How the items are linked:
z564: ~>z722, %>z796, +>z577, !>z323, §>z380, &>z685
z435: ~>z979, %>z471, +>z23, !>z280, §>z950, &>z604
z242: ~>z31, %>z380, +>z796, !>z80, §>z745, &>z825
z875: ~>z163, %>z690, +>z825, !>z857, §>z611, &>z708
z64: ~>z316, %>z933, +>z80, !>z891, §>z163, &>z857
z933: ~>z781, %>z938, +>z242, !>z64, §>z966, &>z875
z980: ~>z880, %>z199, +>z650, !>z31, §>z435, &>z745
z260: ~>z836, %>z997, +>z149, !>z239, §>z323, &>z977
z708: ~>z873, %>z146, +>z703, !>z398, §>z105, &>z564
z489: ~>z239, %>z648, +>z532, !>z682, §>z977, &>z801
z23: ~>z887, %>z325, +>z299, !>z199, §>z316, &>z891
z745: ~>z280, %>z145, +>z279, !>z938, §>z604, &>z991
z44: ~>z64, %>z61, +>z131, !>z413, §>z875, &>z173
z604: ~>z698, %>z54, +>z891, !>z58, §>z260, &>z489
z863: ~>z131, %>z31, +>z722, !>z325, §>z87, &>z933
z609: ~>z564, %>z194, +>z611, !>z520, §>z880, &>z31
z145: ~>z435, %>z891, +>z377, !>z745, §>z54, &>z702
z781: ~>z61, %>z87, +>z31, !>z316, §>z703, &>z163
z584: ~>z279, %>z887, +>z107, !>z880, §>z413, &>z435
z979: ~>z145, %>z413, +>z887, !>z908, §>z532, &>z698
z87: ~>z825, %>z280, +>z980, !>z781, §>z851, &>z966
z648: ~>z260, %>z881, +>z857, !>z489, §>z520, &>z299
z825: ~>z938, %>z908, +>z880, !>z61, §>z991, &>z703
z857: ~>z149, %>z875, +>z61, !>z532, §>z873, &>z398
z682: ~>z519, %>z489, +>z702, !>z611, §>z107, &>z650
z316: ~>z44, %>z781, +>z863, !>z471, §>z133, &>z149
z438: ~>z273, %>z107, +>z489, !>z194, §>z887, &>z199
z131: ~>z80, %>z685, +>z609, !>z726, §>z825, &>z781
z61: ~>z933, %>z825, +>z685, !>z44, §>z690, &>z133
z873: ~>z182, %>z611, +>z690, !>z881, §>z194, &>z722
z801: ~>z107, %>z299, +>z836, !>z650, §>z325, &>z377
z950: ~>z532, %>z173, +>z316, !>z698, §>z398, &>z260
z938: ~>z87, %>z745, +>z380, !>z933, §>z58, &>z690
z702: ~>z604, %>z532, +>z413, !>z991, §>z648, &>z782
z199: ~>z584, %>z23, +>z801, !>z980, §>z471, &>z145
z577: ~>z146, %>z519, +>z58, !>z182, §>z273, &>z194
z698: ~>z702, %>z950, +>z471, !>z851, §>z836, &>z239
z31: ~>z685, %>z980, +>z105, !>z863, §>z280, &>z938
z239: ~>z782, %>z260, +>z54, !>z519, §>z227, &>z107
z280: ~>z908, %>z435, +>z199, !>z87, §>z698, &>z58
z182: ~>z708, %>z577, +>z966, !>z997, §>z796, &>z609
z703: ~>z690, %>z851, +>z280, !>z133, §>z587, &>z577
z80: ~>z863, %>z242, +>z564, !>z497, §>z938, &>z61
z587: ~>z682, %>z782, +>z698, !>z146, §>z801, &>z273
z273: ~>z650, %>z212, +>z239, !>z796, §>z377, &>z584
z685: ~>z242, %>z880, +>z194, !>z131, §>z908, &>z87
z163: ~>z133, %>z966, +>z938, !>z149, §>z577, &>z873
z532: ~>z54, %>z857, +>z44, !>z702, §>z881, &>z836
z380: ~>z980, %>z279, +>z273, !>z242, §>z145, &>z908
z519: ~>z587, %>z239, +>z604, !>z577, §>z212, &>z438
z299: ~>z977, %>z737, +>z398, !>z801, §>z863, &>z497
z880: ~>z380, %>z584, +>z438, !>z685, §>z979, &>z280
z497: ~>z325, %>z80, +>z323, !>z377, §>z933, &>z44
z887: ~>z377, %>z726, +>z977, !>z584, §>z44, &>z471
z107: ~>z212, %>z977, +>z648, !>z438, §>z726, &>z23
z398: ~>z881, %>z708, +>z133, !>z836, §>z722, &>z323
z726: ~>z497, %>z131, +>z520, !>z887, §>z61, &>z316
z881: ~>z997, %>z873, +>z875, !>z648, §>z609, &>z737
z908: ~>z745, %>z979, +>z584, !>z825, §>z702, &>z851
z991: ~>z58, %>z702, +>z979, !>z690, §>z489, &>z587
z146: ~>z611, %>z587, +>z851, !>z708, §>z650, &>z796
z194: ~>z796, %>z438, +>z682, !>z609, §>z584, &>z980
z149: ~>z173, %>z163, +>z933, !>z54, §>z182, &>z881
z54: ~>z950, %>z149, +>z64, !>z604, §>z997, &>z648
z611: ~>z577, %>z682, +>z991, !>z873, §>z438, &>z105
z997: ~>z398, %>z182, +>z163, !>z260, §>z564, &>z520
z227: ~>z299, %>z323, +>z997, !>z212, §>z80, &>z726
z796: ~>z105, %>z273, +>z519, !>z564, §>z279, &>z880
z471: ~>z413, %>z316, +>z325, !>z435, §>z173, &>z54
z690: ~>z966, %>z991, +>z908, !>z875, §>z682, &>z146
z279: ~>z199, %>z377, +>z212, !>z380, §>z891, &>z979
z212: ~>z801, %>z227, +>z260, !>z273, §>z497, &>z887
z977: ~>z227, %>z520, +>z881, !>z107, §>z131, &>z325
z58: ~>z851, %>z604, +>z145, !>z966, §>z239, &>z682
z722: ~>z609, %>z105, +>z146, !>z737, §>z980, &>z242
z323: ~>z737, %>z564, +>z182, !>z227, §>z242, &>z131
z891: ~>z471, %>z64, +>z497, !>z145, §>z149, &>z532
z133: ~>z875, %>z703, +>z87, !>z173, §>z146, &>z182
z325: ~>z726, %>z863, +>z737, !>z23, §>z781, &>z64
z966: ~>z703, %>z58, +>z745, !>z163, §>z519, &>z611
z782: ~>z489, %>z836, +>z950, !>z587, §>z299, &>z212
z851: ~>z991, %>z698, +>z435, !>z703, §>z782, &>z519
z173: ~>z857, %>z133, +>z781, !>z950, §>z708, &>z997
z737: ~>z520, %>z722, +>z708, !>z299, §>z31, &>z80
z413: ~>z891, %>z44, +>z726, !>z979, §>z857, &>z950
z520: ~>z323, %>z609, +>z873, !>z977, §>z685, &>z863
z105: ~>z194, %>z650, +>z587, !>z722, §>z199, &>z380
z650: ~>z438, %>z801, +>z782, !>z105, §>z23, &>z279
z836: ~>z648, %>z398, +>z173, !>z782, §>z737, &>z227
z377: ~>z23, %>z497, +>z227, !>z279, §>z64, &>z413

The rows follow the links: the fewer symbols apart two items are, the more alike their rows tend to be.

Rows with their items:
  80   -33   -30    14    -7    18    95   141   -71   -38    52   -49   -14   -16    48    -3    -9     0   109   -10    13    62    61    17    30   -26   -32    58    59     2    13    21    -5    -2    70    -8    26   -29   -16     9    84    25   -15    18     8    -3    45    41    62   -49   115    19     2   -31    64   -40   -37   -57   -19   -17    22; item z107
   2    71   -37    82   -30   -62     4   172   -33   -52    58   -53   -36    -1    10    97    12   -43    36   -38   -37   -31    19   -29    71    -4   -47    32     2    13     4   -61    34    -1    38    48   -24    18    26    83    26   -57   -20    69    25   -18    -9    29     5    67    56  -104   -53     4    38    -2     3    53     5    15   -10; item z873
   0     9    33   -89     9    25    31    12    29   -15    22     5    10    -1    39    27   -14    53   -39   -47   -17    28   -59   113   -61     9   -37   -23    -7    17   -39    75   -63    30    -2    -5    19    58   -41   -81   117    59   -34   -29   -38    71    11   -35     8   -71    26   -25   -30   -70   -16   -40    -4   -27   -57    61   -25; item z825
 -52    74    11   -54   -24   -49    24    12    78   -20    36     6   -43   -42    51    71   -67    -4   -66   -41   -15   -90   -72    43    -8    26   -46   -61   -34    13   -24    28   -35    49    13    61     2     3     4     5    52    28   -41   -31   -27    36   -27    -3   -16   -84   -10   -97   -20   -51    -8    17    30    56   -41    80   -20; item z979
 -20    -6   -30    29   -56    73    -4   -92    13   -69     0   -11   -17   -38     6    -4   -27    29     7    -2    20   -85    16   -61   -12   -23    25     8    82     6    -6   -34    -3    32    31    50    57  -161   -34    20   -77   -25    10   -83    -7   -42   -11    23   -10   -27     4   -61    45    17   -21    31    45    95    39   -39    45; item z199
  78    55   -10    36   -35   -42    37   184   -54    18    50    15    35    20     6    61     1     8    78   -16   -44    35    42     5    68   -11   -30    42    19    21    34    -3    24    13    -5   -11   -29    10    -4    38    90   -52     2    74    -5    20     2    61     5    27    48   -71    20     8    45     1    -6    31   -26    48   -12; item z611
  72   -23   -28    -8    -1   -39   134    92   -30    15    45    26   -39    -4    49   -46    -4    19    50    28     9    32    32    22    14    11   -26   -18   -15     8   -21    42   -60   -12    56    18   -20   -48   -20     3    80    25   -15    24    24     0    23    44    31   -44    80    83    16   -43    35   -33   -50  -114   -79    51    13; item z977
  61     3    -2    -7     9   -62    68   130   -54     8    42    34   -21    -3   -14    -9    24    25   -14   -25   -49    80     9    40    39     1   -38   -15   -46    31   -54    15   -34    -7    15    34   -40    73   -13     0    96    -6   -29    70   -11    23    20    -6    10     6    46    58   -65   -26    39   -63   -59   -71   -69    76   -58; item z489
  15   -47    10   -15    77   -69    18    50   -28    66   -19    28    17    28   -29   -41    45   -39   -12    65    -9    78    37    18    23     5    15    17   -51   -21     5    14   -13   -55   -52   -34   -69   110    18    25     1    25    18    70    46     7    -8    11     4    59    -1   138   -11     7     0   -23   -66  -102     4   -22   -38; item z239
  28     0   -62    23    -2   -49    57   102   -19   -38    29   -32   -77   -26     9     2    15   -39   -15   -13     0    13    41   -16    36    -3   -24   -27   -65    36   -96   -24   -23   -19    51    65   -49    63    19    63    59    -3   -72    38    10   -13    13   -19    30    37    57     1   -95   -41    39   -18    -3   -90   -56    45   -28; item z648
  34    32    28   -70     6   -29    20    61    -9    26    35    -6    15    -1     7    24    23    40   -41   -57   -68    63   -26    48   -22    16   -46   -31   -47    30   -61    57   -33    14    -4     1   -11   133   -24   -39   121    21   -46    48   -33    29     0   -50     7    -2     6     9   -71   -37    21   -44   -30   -60   -70    33   -82; item z991
 -86    16    32    45    27   -38   -95    -4     7    19     8   -86    45    14   -27    72     8   -70     7   -36   -20   -39    -9   -23    40    28    -2    28    -8   -34    42   -11    50   -24   -36   -40   -42    55    52    41   -68   -28    23    44    -4    13   -16   -32   -12    70   -79  -112   -19    42   -11    16    34    46    98   -54   -30; item z149
 -32    27    -7   -12   -51    -4    33    57    38   -34    56   -61   -29   -41    42    64   -60   -45    40   -26     8  -111   -15     4     8    14   -18    27    51   -35    38     3   -23    38    70    41    55  -120    20    31     9    -8    18   -53    -3    19    20    63    17   -98    17  -116    25   -48    34    30    26    71     5    -2    61; item z584
 -18   -47   -34    -2   -22    83    28  -117    52   -69   -41    39   -68   -55    12   -71   -16    13   -59    13    44   -29    -9   -35   -46    13     3   -39    -8    35   -57   -17   -27    18    29    86    68   -77     4    14   -38    56   -26   -91    -8   -27     6   -27    -7   -43    24    40     8   -13   -24    18     4   -34   -40   -39     8; item z31

Each walk starts at a row. The symbols on each line, taken left to right, move it on to the next item.
Answer with the item's row; about right is enough.
---
  35   -10   -47    73   -47    27   -10   -21   -31   -51   -24    20   -13     3    -3    -9     4    -4    42    22    25   -42    51  -111    23    -9    24    32    35    25     4   -61    28     0    37    44    48  -134     9    70   -65   -84     7   -18    15   -59   -15    50     0    19    59     8    55    43     0    44    19    98     0   -41    58
& § ~ + % +
  11   -73   -55    50     1    38    54   -74   -22   -67   -55    50   -97   -55   -30   -92    -8    12   -34    37    40    -9    68   -97     3   -19    37   -18   -38    34   -83   -68   -15   -19    56    79    18   -78     7    55   -46    14   -58   -40    16   -72     4    11   -13     0    48    79   -19     9     5    11     4   -61   -49   -32     4
§ % § % § ~
 -21    62    -5    28   -42   -21   -47    82     5   -40    45   -52    -2     0    24   117   -12   -28   -11   -80   -73   -37   -20    23    37     5   -53    21     5    17    -3     8    27    20    23     2   -10    43     6    38    54   -54   -24    23   -31    32   -20    -9    20    23    -7  -169   -83    -5     9    -7    28    93    43    31   -21
---
 -38   -47     3    31    58   -85   -10    15   -12    39    -6   -29   -54   -10   -30   -23    32   -82   -36    51    33     1    46    -5    34   -12    14    -7  -105   -20   -51   -28     2   -66    -6     3   -54   121    46    58   -65    28   -30    55    55   -46    -4    -4     8    46   -33    71   -46    -8   -24    -3   -36   -92    15   -30   -69
% & ! ~ + ~ %
  27     4   -57   153   -51    20   -40     7   -40   -39   -31    28   -16    -7   -44     7    22     4   -16     0   -18    -7    40  -119    60   -26    48    -2    -1    42   -29  -108    46     0    -3    32     6   -35    15    74   -68  -102     5    40    20   -71   -37     8   -12    83    20   -30    -8    90    17    27    17    79    25   -17    13
~ % % ~ § § & +
  39   -17     3   -97    -1    15    97    21    -1    -6    47    -3    -4    -6    51   -10   -30    39    16    12    15    15   -30    68   -47    14   -29   -30    10    -2    -5    74   -62    38    49    13    13   -53   -31   -22   104    90    -6   -37   -20    24    29    32    38  -113    40    55    25   -80    12   -19   -16   -64   -67    52     1
---
  98   -12   -29    47   -55    48    27     6   -56   -20    -7   100    45    20    -8   -26    34    66    67    20     6    44    39   -85    -1   -11    37    30    40    12    44   -21    16    33   -16   -31    30  -108   -44   -16   -23   -54    59    10     9   -34   -11    61   -16    18    41    60    77    57    16    36   -18    70    13    20    87
~ § % & ! ~ & § !
   4   -15   -46    47    20     2     3   -30   -32   -55   -46    53   -67   -37   -39   -68    45    19   -73    21     6    20    18   -78    19   -39    29   -40   -50    63  -113   -71   -14   -27     0    70    11    31    30    57   -35   -12   -69    18     7   -75     1   -41   -10    80    28    83   -78    37    -4    -4    -8   -59   -43   -25   -23
~ ! % ~ ! % & %
  -1   -31   -42    -3    -3   -51   105    74     6   -64    40   -42  -115   -37    49   -18   -19   -47    -8    37    17   -22    60    -9    23     0   -30   -41   -20    16   -48   -26   -46    -9    88    93     7   -44    33    60    21    62   -35    -4    23    -3     8    35    15   -49    68    19   -41   -70    29   -25   -30   -95   -60     1   -16
---
  62    32     5   -16   -34     2    35    58   -11    -8    55   -10    28    10    53    41   -35    16   102   -28    10   -22     5    52    -9    15   -39    32    86   -34    60    74   -41    52    21    -8    37  -116   -50   -57    56     9    46   -41     5    46    10    69    14   -80    40   -56    78   -41    36    18   -24    44   -19    45    46
% % + % % & & %
 -88    27    50     8    10    -3   -96   -68    57    20   -21   -84    24     7   -10    59   -26   -79     8     1     6   -80   -59    39   -14    14   -13    22    39   -55    53    11    71    -4   -16   -35   -15    -1    46   -21   -64    -2    41   -26     6     5    -9    -2   -11   -10   -88  -113    25     9   -15    27    48    61    81   -56    33
+ & & § + ~ % ~
 -33   -14    54   -52    69   -34   -29   -13    15    82   -20    -9    50    22   -32   -22    16    -5   -56    12   -42    86   -35    53   -14     6   -22   -10   -71   -15     3    51    -4   -28   -66   -87   -35   145     3   -40    20    37    -6    39    -7    26    -6   -65   -31    34   -53    77   -20   -11   -13   -25   -28  -100    17   -11   -65
---
  18    92    32     9   -16    -7   -52   105   -16    -3    57   -10    43    41    25   102    -2    24    19   -70   -83    40   -22    46     5    -3   -25    26    16     1    28    40    16    28   -16   -36    -2    62   -42    -5   106   -87     8    57   -27    54   -27     0     1    26     2  -106   -33     2    34   -14    -9    98    -1    76   -25
~ & + % ! + & ! +
 -35   -10   -17   -15   -13    87   -35  -147    25   -63   -37    19   -39   -47   -45   -52     8    67  -104   -12    -9    -3   -29   -26   -76    -9     4   -72   -25    31   -83   -20   -27    -1    -2    39    59     2   -18   -33   -24    31   -39   -73   -39     6     6   -95   -16   -13   -32    -5   -44   -14   -26   -15    33    13   -38   -17    -8
~ & + % ! + & ! +
   3   -31    43   -35    17   -19   -19   -35    13    59    -4   -16    94    25    14     3   -36   -35    72     1    59   -17   -20    40   -31    32    23    51    68   -76   123    46     9   -14   -32   -72     5   -70     2   -32   -48    27    83   -29    14    36     0    60    -1   -41   -40    12   111     2   -22    36   -23    23    47    -9    50
---
 -34     6    76   -32     5     2   -48   -36    21    95   -30   -34   117    55    -9    16   -16   -18    42   -12     8     6   -56    60   -30    15    -6    31    55   -63   130    70     8     0   -68   -98   -12     6    13   -85   -22     1    77     2   -18    63   -18     2     9   -23   -90   -50    48    12   -42    18    16    44    69    -2    34
~ % § % ~ %
 -24    28    -2   -21     3   -27     3    47    33   -46    48   -47   -68   -24     5    52     7    -3   -78   -20   -42    -2   -20    50    12   -25   -35   -47   -48    16   -96    -1   -14     2    16    30    -7   126    -9    18    70    21   -78    13   -34     5     0   -71    17    -5     4   -66  -135   -41     0   -45    14   -53   -44    10   -73
~ ~ % & + ~
 -29    27    -9    73   -65    45  -104   -62   -13   -34   -30   -18    31     7   -36    60     8    37   -30   -56   -42     1     2   -87    -4    -6    42    -7    -2    30   -30   -58    66     5   -18    12    27    14    -1     8   -41  -105   -16     0   -19   -38   -12   -34   -18    65   -25   -85   -31    67   -14    23    63   120    58     0     1
---
  39    20    23     0   -15    40   -17   102   -16   -25     8   -48    51    41    19    57    16    38    13   -70   -64    88     5    39   -14   -36   -20    23    41    27   -23    44    21     9    14   -53   -12   106   -50   -38   109   -16   -18    23   -22    33    27   -56     0    -3    34   -67   -93    -5    26   -79    -5    -7     8    25   -34
% ! + + & § !
 -37    15   -20     0   -13    44   -52   -76    16   -21   -32    29   -41   -25   -30    -5    30    36  -121    -4   -23    25     5   -59   -30   -23    26   -66   -62    50  -116   -50     9   -24     8    30    23    95   -16    -2   -14    15   -81   -10   -15   -14    -6   -93   -20    66   -25    -8  -100    13   -16    -9    39    -1   -29   -20   -67
§ % § ! ~ &
  34   -34   -13   -55   -12    94    41  -126    -2   -11   -52    96    -6     5     4   -92     1    90   -19    36    32    53   -18    -7   -74   -15    16   -22    14     4   -21    23   -37    33    25   -14    51   -82   -40   -50    -1    49     6   -62   -11   -16     5    -7   -17   -63    15   133    32   -31   -30   -14   -18   -45   -58    11     9
---
 -36     5   -10    19    59   -99    28     0    32    51   -25     9   -58   -14   -29   -25   -20   -99    18    74    82  -106    30   -38    54    21    23   -30   -39   -55    48   -34    -2   -15   -22    28   -35   -64    72    70   -84    21     9    43    64   -29   -26    61     8     2   -34    65    71    16    -9    63   -22   -26    -7    12    20
~ ~ ~ § § ! ! ~ §
  18    18     8    -7    -1    58   -32   -58   -19    11   -56    95    14    35   -23   -35    29   119   -87   -34   -87    91   -36   -13   -56    -2    34   -48   -49    34   -83   -14   -18    -8   -56   -14   -19    90   -44   -45    16    -5   -43    16   -34   -22   -18   -84   -34    50   -11    63   -39    19   -20   -26     0    -4   -38    44   -45
& & ! ~ ~ &
 -63     0    25   -45    38   -65    30   -97    68    30   -13    -8   -25   -42    19   -14   -48   -89   -12    62    66  -124   -30     1     2    28     1   -11   -31   -62    55    -5   -17     8    -5     2   -11   -64    55     7   -90    58    21   -35    30    28    -7    51    -4   -55   -54    -3    79   -34   -25    63    -4     6     2    13    45
